Here is a tiny trained network, its code and every weight. The questions are about switching its units off for an input and a class, where a switched-off unit gives its printed mean instead of its output.

import numpy as np


def w(rows, s, z=0):
    codes = np.array(rows[::2]) - 128.0
    scale = np.full(codes.shape[1], s)
    scale[-1] = z or s
    return codes * scale


def norm(h):
    return h / np.sqrt((h * h).mean(-1, keepdims=True) + 1e-5)


def f(y):
    return y / 2 * (1 + np.tanh(0.7978845608 * (y + 0.044715 * y**3)))


def log_softmax(a):
    a = a - a.max(-1, keepdims=True)
    return a - np.log(np.exp(a).sum(-1, keepdims=True))


def net(x, mask):
    res = np.array(x, float).reshape(1, 4) / 4 @ E
    u = 0
    for l in range(4):
        y = f(norm(res) @ A[l][:, :-1].T + A[l][:, -1])
        res = res + np.where(mask[u : u + 8], y, B[l][:, -1]) @ B[l][:, :-1]
        u += 8
    return log_softmax(norm(res)[-1] @ U[:, :-1].T + U[:, -1])


A, B = {}, {}
E = w([
[176,13,165,121],'x0',
[243,180,200,231],'x1',
[149,131,99,131],'x2',
[253,193,202,4],'x3',
],0.0042)
A[0] = w([
[106,234,123,217,13],'0.n1',
[147,168,174,105,70],'0.n2',
[48,131,50,221,147],'0.n3',
[118,31,136,102,89],'0.n4',
[59,122,255,114,255],'0.n5',
[140,23,143,134,51],'0.n6',
[233,71,166,224,32],'0.n7',
[208,157,137,120,61],'0.n8',
],0.0059,0.003)
B[0] = w([
[218,94,22,158,148],'0.n1',
[201,111,121,95,130],'0.n2',
[95,174,127,168,253],'0.n3',
[103,117,58,149,156],'0.n4',
[185,134,42,158,219],'0.n5',
[159,38,1,120,143],'0.n6',
[85,88,228,146,192],'0.n7',
[124,120,200,151,148],'0.n8',
],0.0059,0.003)
A[1] = w([
[117,192,122,11,157],'1.n1',
[189,119,232,160,214],'1.n2',
[36,188,176,138,98],'1.n3',
[141,252,186,214,1],'1.n4',
[154,47,137,247,169],'1.n5',
[168,53,185,2,155],'1.n6',
[196,153,193,102,45],'1.n7',
[186,212,119,83,141],'1.n8',
],0.0084,0.0046)
B[1] = w([
[63,111,161,173,205],'1.n1',
[158,166,139,79,253],'1.n2',
[147,145,86,78,139],'1.n3',
[134,113,49,121,165],'1.n4',
[151,111,185,76,245],'1.n5',
[159,144,103,245,228],'1.n6',
[130,159,132,153,171],'1.n7',
[97,143,151,115,196],'1.n8',
],0.012,0.0052)
A[2] = w([
[145,165,154,167,22],'2.n1',
[126,117,169,68,74],'2.n2',
[146,129,113,173,205],'2.n3',
[233,170,123,128,255],'2.n4',
[80,102,65,99,252],'2.n5',
[90,53,69,59,12],'2.n6',
[168,120,103,216,76],'2.n7',
[136,154,69,253,68],'2.n8',
],0.012,0.0031)
B[2] = w([
[150,50,110,228,149],'2.n1',
[93,60,74,67,135],'2.n2',
[87,128,66,19,170],'2.n3',
[73,75,48,122,255],'2.n4',
[197,183,196,138,208],'2.n5',
[246,146,104,205,173],'2.n6',
[167,80,64,37,166],'2.n7',
[63,68,89,2,208],'2.n8',
],0.0076,0.0073)
A[3] = w([
[89,207,132,118,227],'3.n1',
[2,129,156,135,3],'3.n2',
[42,104,234,110,91],'3.n3',
[186,215,111,37,197],'3.n4',
[85,118,230,102,6],'3.n5',
[205,58,102,215,116],'3.n6',
[152,218,201,170,113],'3.n7',
[119,207,69,135,155],'3.n8',
],0.0092,0.003)
B[3] = w([
[78,111,134,254,207],'3.n1',
[185,126,215,212,166],'3.n2',
[191,40,211,114,176],'3.n3',
[79,144,135,193,253],'3.n4',
[176,127,199,84,138],'3.n5',
[223,200,121,102,240],'3.n6',
[105,83,78,61,201],'3.n7',
[90,182,152,106,213],'3.n8',
],0.0099,0.0042)
U = w([
[20,207,65,208,167],'0',
[64,89,16,51,226],'1',
[249,169,67,141,152],'2',
[181,16,177,30,3],'3',
[74,89,206,203,109],'4',
],0.013,0.0067)

Each question gives the input, the list of numbers given to net, and the class t.
The units are the neurons (one row each of A and B). Each row of codes is followed by its name. A weight is (code - 128) times the scale printed after its matrix; where a second scale follows, it is the last column's (A, B and U).
mask holds one flag per neuron, layer by layer. A switched-off neuron (its flag False) gives its mean, the last column of its row in B, instead of its output. The means were averaged over made-up inputs and are rounded, as every weight is.
A unit's drop is (log p(t) with every unit on - log p(t) with that unit switched off) / (log p(t) with every unit on - log p(t) with every unit switched off).
The circuit of an input: a set's keep is (log p(t) with only the set's units on - log p(t) with every unit switched off) / (log p(t) with every unit on - log p(t) with every unit switched off). Starting from the 12 units with the biggest drops (on a tie, the unit counted first), units are removed one at a time, each time the one whose removal leaves the highest keep (on an exact tie, the one counted first), for as long as the keep stays at least 0.8.
units of the circuit, in order: the units of the circuit, biggest drop first
most important unit: the unit with the biggest drop
k most important neurons: the k neurons with the biggest drops, biggest first
k most important neurons of layer l: the k neurons of layer l with the biggest drops, biggest first
input [8,1,-7,-8], class 3: units of the circuit, in order	[1.n5]
input [4,-3,-4,7], class 1: 2 most important neurons	[1.n6 2.n8]
input [2,7,4,-7], class 3: units of the circuit, in order	[1.n5 1.n6]
input [4,-5,1,6], class 1: 2 most important neurons	[1.n6 2.n8]
input [1,-8,8,-1], class 2: 2 most important neurons	[2.n6 1.n6]
input [7,1,-1,-8], class 3: 2 most important neurons	[1.n5 1.n4]
input [8,0,1,-8], class 2: 2 most important neurons of layer 1	[1.n1 1.n6]
input [-4,0,3,4], class 4: 2 most important neurons	[1.n1 1.n8]
input [3,-1,6,6], class 1: units of the circuit, in order	[1.n6 2.n8 1.n5]
input [0,8,3,2], class 0: 3 most important neurons	[1.n2 3.n4 1.n6]
input [-8,2,-5,4], class 0: 3 most important neurons	[1.n5 1.n4 2.n8]
input [0,-4,2,-3], class 0: 2 most important neurons	[1.n5 0.n3]
input [2,8,-4,-5], class 3: 3 most important neurons	[1.n5 1.n6 0.n7]
input [0,-6,-4,4], class 4: units of the circuit, in order	[1.n1]
input [6,4,7,0], class 3: 4 most important neurons	[1.n5 2.n6 0.n7 1.n2]
input [8,-5,-4,0], class 2: 2 most important neurons	[0.n6 0.n4]
input [7,1,8,-5], class 3: 2 most important neurons of layer 1	[1.n5 1.n4]
input [3,1,1,-7], class 3: 3 most important neurons of layer 2	[2.n1 2.n4 2.n7]
input [0,-7,-8,-1], class 0: 2 most important neurons of layer 3	[3.n3 3.n5]
input [-2,1,-3,3], class 0: most important unit	1.n8
input [3,-3,-7,6], class 1: 2 most important neurons of layer 2	[2.n8 2.n7]
input [0,-5,-3,8], class 4: 2 most important neurons of layer 0	[0.n6 0.n1]
